Below is a small trained network, with its code and all its weights. Each question gives an input and a class and asks what happens when units are switched off, that is, made to give their printed mean instead of their output.

import numpy as np


def w(rows, s, z=0):
    codes = np.array(rows[::2]) - 128.0
    scale = np.full(codes.shape[1], s)
    scale[-1] = z or s
    return codes * scale


def norm(h):
    return h / np.sqrt((h * h).mean(-1, keepdims=True) + 1e-5)


def f(y):
    return y / 2 * (1 + np.tanh(0.7978845608 * (y + 0.044715 * y**3)))


def log_softmax(a):
    a = a - a.max(-1, keepdims=True)
    return a - np.log(np.exp(a).sum(-1, keepdims=True))


def net(x, mask):
    res = np.array(x, float).reshape(1, 3) / 4 @ E
    u = 0
    for l in range(4):
        y = f(norm(res) @ A[l][:, :-1].T + A[l][:, -1])
        res = res + np.where(mask[u : u + 5], y, B[l][:, -1]) @ B[l][:, :-1]
        u += 5
    return log_softmax(norm(res)[-1] @ U[:, :-1].T + U[:, -1])


A, B = {}, {}
E = w([
[21,146,149,152,136,182,113,238,163],'x0',
[189,253,136,143,88,146,145,145,129],'x1',
[82,139,124,143,105,75,187,147,42],'x2',
],0.004)
A[0] = w([
[87,3,126,129,173,91,143,136,140,125],'L0N1',
[157,218,140,165,47,165,152,125,153,112],'L0N2',
[215,109,184,91,196,153,86,136,235,68],'L0N3',
[123,135,144,87,138,120,128,125,132,1],'L0N4',
[53,130,184,171,83,132,148,130,161,144],'L0N5',
],0.0029,0.0054)
B[0] = w([
[171,157,186,159,149,179,172,136,116,255],'L0N1',
[129,66,186,154,200,162,161,111,116,168],'L0N2',
[112,79,67,179,34,182,108,120,75,149],'L0N3',
[1,69,200,219,7,112,246,47,230,15],'L0N4',
[172,134,104,133,139,75,95,129,129,199],'L0N5',
],0.0055,0.0015)
A[1] = w([
[68,1,147,106,161,107,149,107,143,70],'L1N1',
[157,226,166,141,67,150,174,130,148,44],'L1N2',
[183,159,119,115,204,121,98,163,78,32],'L1N3',
[161,130,95,92,137,127,143,94,99,122],'L1N4',
[87,128,145,140,57,85,181,144,59,6],'L1N5',
],0.0057,0.0023)
B[1] = w([
[255,239,216,243,161,217,152,112,52,254],'L1N1',
[179,89,206,207,214,185,160,104,63,176],'L1N2',
[146,65,113,110,103,145,100,166,70,232],'L1N3',
[77,144,136,94,146,134,129,188,157,218],'L1N4',
[134,99,59,186,51,204,99,71,190,175],'L1N5',
],0.0054,0.0021)
A[2] = w([
[77,142,105,198,80,74,203,116,61,56],'L2N1',
[1,225,177,135,145,112,142,215,179,2],'L2N2',
[123,74,88,138,129,123,99,112,113,142],'L2N3',
[132,119,116,90,101,170,149,134,98,89],'L2N4',
[154,147,110,87,96,76,157,52,100,69],'L2N5',
],0.0049,0.0017)
B[2] = w([
[243,131,76,150,91,233,2,75,246,198],'L2N1',
[125,45,138,82,195,21,115,115,196,248],'L2N2',
[125,172,116,127,97,138,145,176,116,162],'L2N3',
[103,94,113,156,118,116,120,160,119,150],'L2N4',
[92,64,110,140,198,87,135,185,209,188],'L2N5',
],0.0057,0.0017)
A[3] = w([
[184,136,102,107,126,129,143,85,126,165],'L3N1',
[136,119,123,140,52,194,78,61,222,1],'L3N2',
[113,111,136,90,125,144,100,180,86,248],'L3N3',
[154,116,117,77,143,2,166,69,156,23],'L3N4',
[137,198,171,158,143,110,191,148,112,12],'L3N5',
],0.007,0.0016)
B[3] = w([
[11,128,153,187,124,131,105,210,154,221],'L3N1',
[143,77,2,177,18,162,43,62,189,241],'L3N2',
[129,132,110,118,52,34,210,89,116,254],'L3N3',
[17,115,185,120,202,63,83,239,239,225],'L3N4',
[157,92,151,198,172,229,69,73,146,177],'L3N5',
],0.0041,0.0026)
U = w([
[195,145,227,187,207,187,140,124,56,169],'0',
[81,88,155,97,205,9,103,176,211,171],'1',
[153,104,34,162,47,189,63,102,177,169],'2',
[127,131,102,79,47,58,195,141,46,153],'3',
[83,162,140,103,127,111,167,31,138,3],'4',
[65,167,133,121,122,114,165,63,130,28],'5',
[71,175,131,104,127,122,169,60,134,5],'6',
],0.011,0.0054)

Each question gives the input, the list of numbers given to net, and the class t.
The units are the neurons (one row each of A and B). Each row of codes is followed by its name. A weight is (code - 128) times the scale printed after its matrix; where a second scale follows, it is the last column's (A, B and U).
mask holds one flag per neuron, layer by layer. A switched-off neuron (its flag False) gives its mean, the last column of its row in B, instead of its output. The means were averaged over made-up inputs and are rounded, as every weight is.
A unit's drop is (log p(t) with every unit on - log p(t) with that unit switched off) / (log p(t) with every unit on - log p(t) with every unit switched off).
The circuit of an input: a set's keep is (log p(t) with only the set's units on - log p(t) with every unit switched off) / (log p(t) with every unit on - log p(t) with every unit switched off). Starting from the 12 units with the biggest drops (on a tie, the unit counted first), units are removed one at a time, each time the one whose removal leaves the highest keep (on an exact tie, the one counted first), for as long as the keep stays at least 0.8.
circuit, biggest first: the units of the circuit, biggest drop first
unit that matters most: the unit with the biggest drop
k most important neurons: the k neurons with the biggest drops, biggest first
top k neurons in layer l: the k neurons of layer l with the biggest drops, biggest first
drop when u is switched off: that unit's drop, to one decimal
input [3,-2,-2], class 3: 2 most important neurons : L1N4, L0N5
input [4,3,-4], class 1: unit that matters most : L1N1
input [-3,-1,-3], class 3: 3 most important neurons : L2N2, L2N1, L1N4
input [1,-6,7], class 2: 3 most important neurons : L1N5, L2N1, L0N2
input [2,-3,-2], class 3: 3 most important neurons : L0N2, L0N1, L3N3
input [7,4,5], class 1: 2 most important neurons : L2N2, L1N1
input [-8,-4,-7], class 1: circuit, biggest first : L2N1, L3N4
input [1,-3,1], class 3: 2 most important neurons : L0N1, L0N2
input [-2,-1,2], class 3: 2 most important neurons : L1N3, L2N2
input [-5,-4,-1], class 1: 3 most important neurons : L0N2, L1N2, L3N4
input [6,-6,-8], class 2: 4 most important neurons : L0N2, L1N2, L1N4, L0N3
input [4,3,6], class 2: 2 most important neurons : L2N1, L1N5
input [3,3,4], class 2: top 2 neurons in layer 1 : L1N4, L1N5
input [0,-7,3], class 0: unit that matters most : L1N1
input [-7,-7,-5], class 0: 3 most important neurons : L1N1, L2N2, L0N5
input [4,-7,-6], class 0: 2 most important neurons : L1N1, L2N1
input [-1,3,1], class 3: 4 most important neurons : L1N3, L1N1, L0N1, L0N2
input [5,3,6], class 2: 3 most important neurons : L2N1, L1N5, L1N4
input [-3,2,0], class 3: top 3 neurons in layer 1 : L1N3, L1N4, L1N1
input [3,2,8], class 2: circuit, biggest first : L2N1
input [3,2,-3], class 3: top 3 neurons in layer 1 : L1N1, L1N5, L1N4
input [-5,3,6], class 2: top 2 neurons in layer 2 : L2N1, L2N2
input [5,-5,8], class 2: 2 most important neurons : L2N1, L1N5
input [7,-3,8], class 2: top 2 neurons in layer 3 : L3N2, L3N4
input [-1,-6,0], class 0: drop when L1N1 is switched off : 0.1
input [-5,-7,2], class 0: drop when L1N1 is switched off : 2.7
input [-7,2,-4], class 1: drop when L1N1 is switched off : 0.0
input [-6,-8,6], class 0: circuit, biggest first : L1N1
input [-4,-2,-2], class 1: drop when L3N4 is switched off : 0.2
